Below are the code and all the weights of a small trained network. Each question names an input and a class and asks about switching units off, where a switched-off unit gives its printed mean instead of its output.

import numpy as np


def w(rows, s, z=0):
    codes = np.array(rows[::2]) - 128.0
    scale = np.full(codes.shape[1], s)
    scale[-1] = z or s
    return codes * scale


def f(y):
    return y / 2 * (1 + np.tanh(0.7978845608 * (y + 0.044715 * y**3)))


def log_softmax(a):
    a = a - a.max(-1, keepdims=True)
    return a - np.log(np.exp(a).sum(-1, keepdims=True))


def net(x, mask):
    res = np.array(x, float).reshape(1, 7) / 4 @ E
    y = f(res @ A[0][:, :-1].T + A[0][:, -1])
    res = res + np.where(mask, y, B[0][:, -1]) @ B[0][:, :-1]
    return log_softmax(res[-1] @ U[:, :-1].T + U[:, -1])


A, B = {}, {}
E = w([
[124,129,129,124,129,134,126,129,132],'x0',
[217,122,218,125,8,146,51,48,144],'x1',
[150,86,109,63,59,232,224,173,35],'x2',
[147,129,111,142,122,97,126,137,106],'x3',
[105,11,173,182,87,53,241,151,213],'x4',
[154,185,70,254,115,183,215,15,134],'x5',
[83,125,44,199,45,190,51,240,176],'x6',
],0.0063)
A[0] = w([
[171,182,100,194,85,171,171,44,158,67],'N1',
[144,184,156,155,203,77,69,114,200,1],'N2',
[162,195,81,222,153,173,202,86,124,15],'N3',
[64,134,51,153,75,166,93,179,181,116],'N4',
[145,108,145,54,174,84,151,51,101,45],'N5',
[160,105,196,118,52,143,96,69,138,98],'N6',
[147,121,151,91,163,76,150,69,101,7],'N7',
[29,138,77,102,202,119,165,129,124,158],'N8',
[168,183,206,104,38,126,97,126,171,78],'N9',
[65,151,143,171,213,79,91,111,165,53],'N10',
[150,102,125,55,83,222,233,148,42,91],'N11',
[165,126,200,127,50,130,81,66,151,82],'N12',
[155,160,184,82,200,102,185,68,99,37],'N13',
[143,54,170,21,101,107,73,207,118,97],'N14',
[88,133,152,167,152,57,57,98,162,44],'N15',
[146,99,76,101,73,99,150,134,70,80],'N16',
[102,197,129,82,132,164,81,129,107,57],'N17',
[102,43,167,152,94,93,172,133,171,14],'N18',
[102,172,109,127,232,131,194,180,156,181],'N19',
[153,202,99,110,172,189,80,142,77,111],'N20',
[94,85,76,203,72,165,56,166,157,99],'N21',
[131,127,185,82,150,74,66,191,128,29],'N22',
[130,110,171,55,143,102,65,190,118,97],'N23',
[183,113,171,109,74,163,91,82,138,27],'N24',
[99,41,140,142,111,104,197,132,173,87],'N25',
[172,107,179,91,187,110,195,69,83,17],'N26',
[133,214,86,64,138,145,96,113,95,59],'N27',
[43,128,101,143,172,136,171,164,61,131],'N28',
[104,2,164,177,70,66,205,179,175,131],'N29',
[122,176,83,143,70,152,117,189,121,3],'N30',
[121,155,104,109,161,160,43,113,43,10],'N31',
[133,106,122,47,72,157,179,166,59,81],'N32',
[153,206,126,181,132,178,157,99,126,3],'N33',
],0.0072,0.00099)
B[0] = w([
[74,133,154,142,187,103,254,198,136,211],'N1',
[78,82,177,222,99,184,63,69,90,203],'N2',
[94,152,167,161,178,118,238,195,121,211],'N3',
[154,195,148,68,66,126,94,180,144,198],'N4',
[130,201,139,101,47,150,105,203,179,208],'N5',
[139,55,46,94,137,48,125,171,59,197],'N6',
[125,176,130,111,63,166,119,157,142,187],'N7',
[170,63,72,105,111,61,121,188,44,212],'N8',
[128,91,67,97,121,71,167,175,36,189],'N9',
[72,87,168,158,97,149,71,100,80,202],'N10',
[63,80,137,228,87,200,57,57,117,231],'N11',
[128,71,62,99,135,85,137,169,44,205],'N12',
[156,231,152,86,16,152,95,204,164,223],'N13',
[84,125,160,168,175,135,228,156,172,222],'N14',
[33,108,140,210,89,205,93,93,100,191],'N15',
[104,114,153,162,110,151,119,93,158,147],'N16',
[166,144,122,117,188,131,130,101,154,173],'N17',
[195,139,109,114,196,133,97,63,159,197],'N18',
[147,54,43,67,90,36,101,164,37,215],'N19',
[193,119,113,94,199,101,105,56,161,204],'N20',
[125,215,147,38,33,114,90,175,184,195],'N21',
[73,120,182,154,164,144,217,147,147,191],'N22',
[87,144,161,169,203,124,249,189,196,197],'N23',
[119,62,63,103,142,75,109,145,56,181],'N24',
[183,138,85,99,184,110,72,49,173,202],'N25',
[144,208,158,79,41,156,74,160,169,220],'N26',
[169,152,109,105,184,86,121,23,175,188],'N27',
[152,68,81,123,94,106,90,137,73,194],'N28',
[219,150,133,89,201,142,90,19,189,254],'N29',
[121,192,152,128,107,145,91,118,159,161],'N30',
[216,140,138,114,218,144,122,36,159,191],'N31',
[46,125,158,222,115,168,102,72,98,194],'N32',
[127,121,168,137,182,124,202,145,161,173],'N33',
],0.0061,0.0074)
U = w([
[221,137,125,89,221,112,101,38,182,219],'0',
[140,218,152,71,20,134,92,210,175,210],'1',
[135,38,76,88,129,52,121,190,23,135],'2',
[71,133,176,163,210,121,246,195,164,2],'3',
[48,85,160,224,90,185,61,66,99,27],'4',
],0.011,0.00078)

Each question gives the input, the list of numbers given to net, and the class t.
The units are the neurons (one row each of A and B). Each row of codes is followed by its name. A weight is (code - 128) times the scale printed after its matrix; where a second scale follows, it is the last column's (A, B and U).
mask holds one flag per neuron, in row order. A switched-off neuron (its flag False) gives its mean, the last column of its row in B, instead of its output. The means were averaged over made-up inputs and are rounded, as every weight is.
A unit's drop is (log p(t) with every unit on - log p(t) with that unit switched off) / (log p(t) with every unit on - log p(t) with every unit switched off).
The circuit of an input: a set's keep is (log p(t) with only the set's units on - log p(t) with every unit switched off) / (log p(t) with every unit on - log p(t) with every unit switched off). Starting from the 12 units with the biggest drops (on a tie, the unit counted first), units are removed one at a time, each time the one whose removal leaves the highest keep (on an exact tie, the one counted first), for as long as the keep stays at least 0.8.
circuit, biggest first: the units of the circuit, biggest drop first
unit that matters most: the unit with the biggest drop
k most important neurons: the k neurons with the biggest drops, biggest first
drop of u: that unit's drop, to one decimal
input [-2,-2,-7,7,-1,5,3], class 4: circuit, biggest first	(N2)
input [8,-5,3,0,-6,7,-8], class 1: 2 most important neurons	(N13 N26)
input [-6,-5,7,7,3,-3,4], class 4: circuit, biggest first	(N11 N32)
input [-1,-2,-6,-7,1,7,8], class 1: 2 most important neurons	(N21 N4)
input [-6,1,-1,-3,-4,5,4], class 3: circuit, biggest first	(N1 N3)
input [-4,-6,-2,-3,2,4,-6], class 1: circuit, biggest first	(N13 N26)
input [5,-6,-6,-4,-2,-3,0], class 2: 2 most important neurons	(N19 N8)
input [-8,6,-6,4,7,6,4], class 0: 2 most important neurons	(N29 N18)
input [-6,-7,-3,-5,8,6,8], class 0: 4 most important neurons	(N29 N25 N18 N13)
input [2,-8,6,6,5,8,5], class 2: 2 most important neurons	(N19 N28)
input [-1,2,7,-6,-5,4,-4], class 4: 3 most important neurons	(N11 N32 N29)
input [8,-2,-3,3,2,5,4], class 3: 4 most important neurons	(N13 N3 N26 N1)
input [-7,-4,0,3,-2,-8,-7], class 3: 2 most important neurons	(N23 N14)
input [4,2,6,1,-6,-5,6], class 0: circuit, biggest first	(N31 N20)
input [6,0,-5,-6,0,7,7], class 1: circuit, biggest first	(N21)
input [4,3,6,-5,-7,8,-8], class 1: 3 most important neurons	(N13 N26 N5)
input [-4,8,-5,-8,7,0,4], class 2: circuit, biggest first	(N12 N6)
input [6,-6,8,-7,-7,7,-1], class 4: 4 most important neurons	(N11 N32 N29 N28)
input [-7,2,7,-3,8,5,-6], class 0: 3 most important neurons	(N29 N25 N18)
input [-1,5,-2,2,-8,-2,8], class 0: unit that matters most	N31
input [-5,8,1,6,-3,7,-7], class 2: 2 most important neurons	(N6 N12)
input [-6,0,7,-4,7,-7,-2], class 0: 3 most important neurons	(N29 N25 N18)
input [8,-1,5,-8,-2,-4,1], class 4: 4 most important neurons	(N11 N32 N1 N3)
input [2,-8,1,-8,-8,-8,7], class 0: drop of N27	0.2
input [-2,-8,-2,-8,5,6,-2], class 2: drop of N19	0.3
input [1,-6,-4,-4,-4,6,3], class 2: drop of N10	0.1
input [7,-1,7,-4,-5,-7,-1], class 3: circuit, biggest first	(N14)
input [3,6,-2,2,-4,-3,3], class 2: drop of N10	0.0
